Each row is followed by one of two labels, saying whether the row has a hidden trait. Each part has a new trait and two new labels.
(in the rows, 128 means zero)
[127 116 102 109 126 120 113 126 128 117 119 118 122 115 129 126 102 112
 124 126 143 125 129 121 138 118 124 133 118 150 123 116 124 122 102 136
 108 111 125 143 109 121]
q157
[ 94  62  88  96 177 106 159  73 114 144 122 194 106 148 132  98  94 201
  45 124  59 118  65 135  71 150 169  98  53 152 131 124  84  11   9 181
 170 100 164 102  90 142]
q157
[133 136  81 108 139 140 114 147 125  94 128  89 133 110 133 102 106 111
 148 101 157 152 152  89 168 119 110 114 136 150  99 125 135 128 113 128
  96 121  92 138 114 115]
Q290
[174 110 129 114 130  87 106 138 139 111  99  93 116 122 132 146  89 130
 140 133 157 118  98 118 141  90 129 125 102 151 122 137 122 139  99 117
  96 110 112 130 107 125]
Q290
[ 71  77 191  94 134 100 115  64 118 153 125 226 104 128 129 157  99 154
  65 149  74  92  94 162  74 147 148 142  76 151 158 100  97  70  94 179
 166  84 189 136  94 132]
q157
[137 138   6 117 160 146 141 162 126  83 122  63 143 123 136  65 105 144
 153  85 153 170 140  74 176 121 129  84 124 148  75 146 125 104  61 116
  91 136  67 110 116 121]
Q290
[ 59  88 156  97 126 138 124  72 114 149 137 207 114 117 125 119 112 129
  65 134  86 108 131 155  94 157 137 151 105 152 148  89 107  72 106 178
 156 100 170 151 104 125]
q157
[ 66  89 108 108 132 146 142  95 118 138 131 169 124 124 126  90 108 140
  86 125  98 127 124 137 110 145 148 135 101 146 128 107 111  69  83 164
 141 116 143 140 108 128]
q157
[168 100 107 111 143  81 120 138 139 116  96  87 115 132 134 135  89 150
 136 130 150 127  81 115 130  91 141 112  87 151 116 144 115 110  66 116
 105 112 113 119 104 133]
q157
[145 150  73 126 110 149 114 168 136  88 114  51 143 108 130 108 117  95
 172 108 180 157 165 101 187 105 115 128 144 140  96 135 144 167 148  95
  74 135  77 137 127 114]
Q290
[140 136  73 114 137 131 114 155 128  94 120  79 133 110 133 110 104 116
 151 105 163 151 147  93 169 115 115 112 131 149 100 131 132 137 108 120
  91 122  92 135 112 117]
Q290
[164 129  80 119 134 118 112 158 136  96 106  51 129 121 134 116  98 130
 159 113 167 148 124 101 164 100 124 113 117 147  99 143 129 135  93 104
  92 124  86 125 114 122]
Q290
[179 109 106 113 142  89 116 147 138 106  95  82 115 127 134 136  89 142
 146 126 148 131  91 109 142  91 133 112  95 147 113 142 119 122  77 115
  98 112 106 121 108 130]
Q290
[180 133  86 131 112 116 116 170 146  96  93  38 136 121 132 125 102 122
 172 127 178 150 132 108 169  87 130 124 122 140  97 154 134 154 113  84
  74 136  83 123 126 123]
Q290
[ 46  93 125  96 131 157 133  77 108 141 147 208 123 117 125 100 118 128
  70 123  88 120 143 141 102 166 135 144 111 152 140  89 111  61 106 183
 152 104 165 150 105 121]
q157
[111  62 183  99 131  79 121  71 128 160 106 216  96 135 129 166  94 167
  62 161  84  86  71 172  66 129 158 145  60 150 161 116  91  70  84 164
 160  87 186 128  97 136]
q157

Next part:
[109 125 114 149 124  90 193 148  54 103 129  36 106 113  99 147 129 117
 139 208 176 118 128 117 120 217 175 110]
(75)
[158 144 154 136 130 126 162 132 109 151 125 157  85 105 137 163 120 148
  58 101 140 156 111 124 128  90 125 128]
(75)
[104 109 106 166  94 108 122 134  88 138 126  81 131 137 114 115 131 110
 145 181 122 125 144 127 126 171 133 110]
(75)
[137 110 111 201  78 114 155 149  42 177 120  85  86  85  76 107 147 145
 106 195 133 144 153 129 140 187 134  96]
(70)
[156 122 137 158  79 103 136 134  63 203 119 145  84  88  70 117 146 139
  50 174 120 165 156 133 147 107 133 103]
(70)
[125 132 130 110 128 134  94 110 134 152 126 160 133 124 159 180 102 118
  81 107 106 140 112 127 118  74 109 130]
(75)
[161 133 150 142 120 132 135 131 113 188 121 172  93 111 151 171 115 143
  64 112 124 150 107 126 129  65 113 119]
(75)
[156 141 148 113 115 132 113 117 142 184 121 178  99 113 127 146 127 148
  70  84 107 164 134 134 140  58 108 134]
(75)
[164 133 153 157  78 124 144 129  91 204 117 170  76  87  89 125 137 149
  41 110 115 170 146 132 141  28 118 119]
(70)
[158 128 143 183  80 101 150 138  59 207 119 142  84  83  77 142 140 147
  59 154 123 162 145 131 138  85 140 120]
(70)
[123 115 135 205 104 127 145 148 101 174 125 110  99 110 123 130 125 124
 124 157 126 135 124 123 124 158 118  98]
(75)
[104 120 113 125 151 126 146 145 111 100 130  70 128 129 184 188  92 112
 158 150 138 112  88 114  98 204 127 123]
(70)
[156 126 145 182  86 117 154 147  77 184 121 160  97  95  88 110 148 149
  86 137 131 152 150 129 153 106 130 110]
(75)
[139 137 147 126 121 132 112 117 122 183 121 152 111 121 137 177 125 146
  57  88 102 155 113 131 135  66 103 127]
(75)
[116 115 119 186  91 107 141 141  46 160 124  69 105 102 110 128 128 121
 119 196 131 136 141 126 133 176 137 115]
(75)
[158 139 163 136 123 135 101 120 149 194 127 170 103 123 162 172 106 151
  45  74 101 159 113 133 131  52  85 135]
(70)
[102 107 111 189  87 106 157 150  45 143 126  61 105  89  93 140 131 109
 136 213 137 124 141 119 126 187 143  95]
(70)
[150 140 143 108 127 129 125 113 134 168 122 165 102 121 117 140 129 142
  67  99 119 154 130 131 136  72 124 137]
(75)
[145 131 155 140 127 144 128 132 103 177 124 178 107 108 168 189 100 138
  63  92 111 149  93 125 111  74  95 116]
(75)
[103 122 117 144 123 139 100 125 124 135 124  86 118 119 190 178  94 103
 125 117 101 123 112 120 112 137  99 115]
(70)
[149 114 128 193  81 108 138 138  69 191 119 126 119  93  59 100 155 153
  76 175 114 152 160 134 156 139 130 102]
(75)
[105 118 119 131 134 131 115 143 116 125 127  84 129 123 173 182  93 110
 147 157 119 122 101 118 107 176 112 117]
(75)
[110 118 126 144 114 136  97 126 109 144 123 117 123 111 173 173 101 109
 131 129  97 136 112 124 115 115  98 118]
(75)
[157 124 157 225  86 128 168 151  81 193 121 187  78  87  90 113 144 154
  85 147 133 150 144 128 137 107 123 101]
(75)
[110 106 115 205  91 108 138 153  48 163 122  75 114  75 139 173  98 103
 125 199 125 126 108 116 107 188 123  91]
(75)
[102 117 106 112 131 121 106 128 117 120 125  64 137 131 180 180  86 102
 138 159 116 123 103 118 116 175 115 126]
(70)
[143 126 133 183  93 113 146 136  85 163 121 116  96 100 108 134 123 137
  96 164 131 148 138 127 132 130 129 105]
(75)
[107 103 106 205 123 108 113 142  84 122 125  77 121 113 159 175 104 102
 155 202 126 113 104 120 112 183 126 100]
(70)
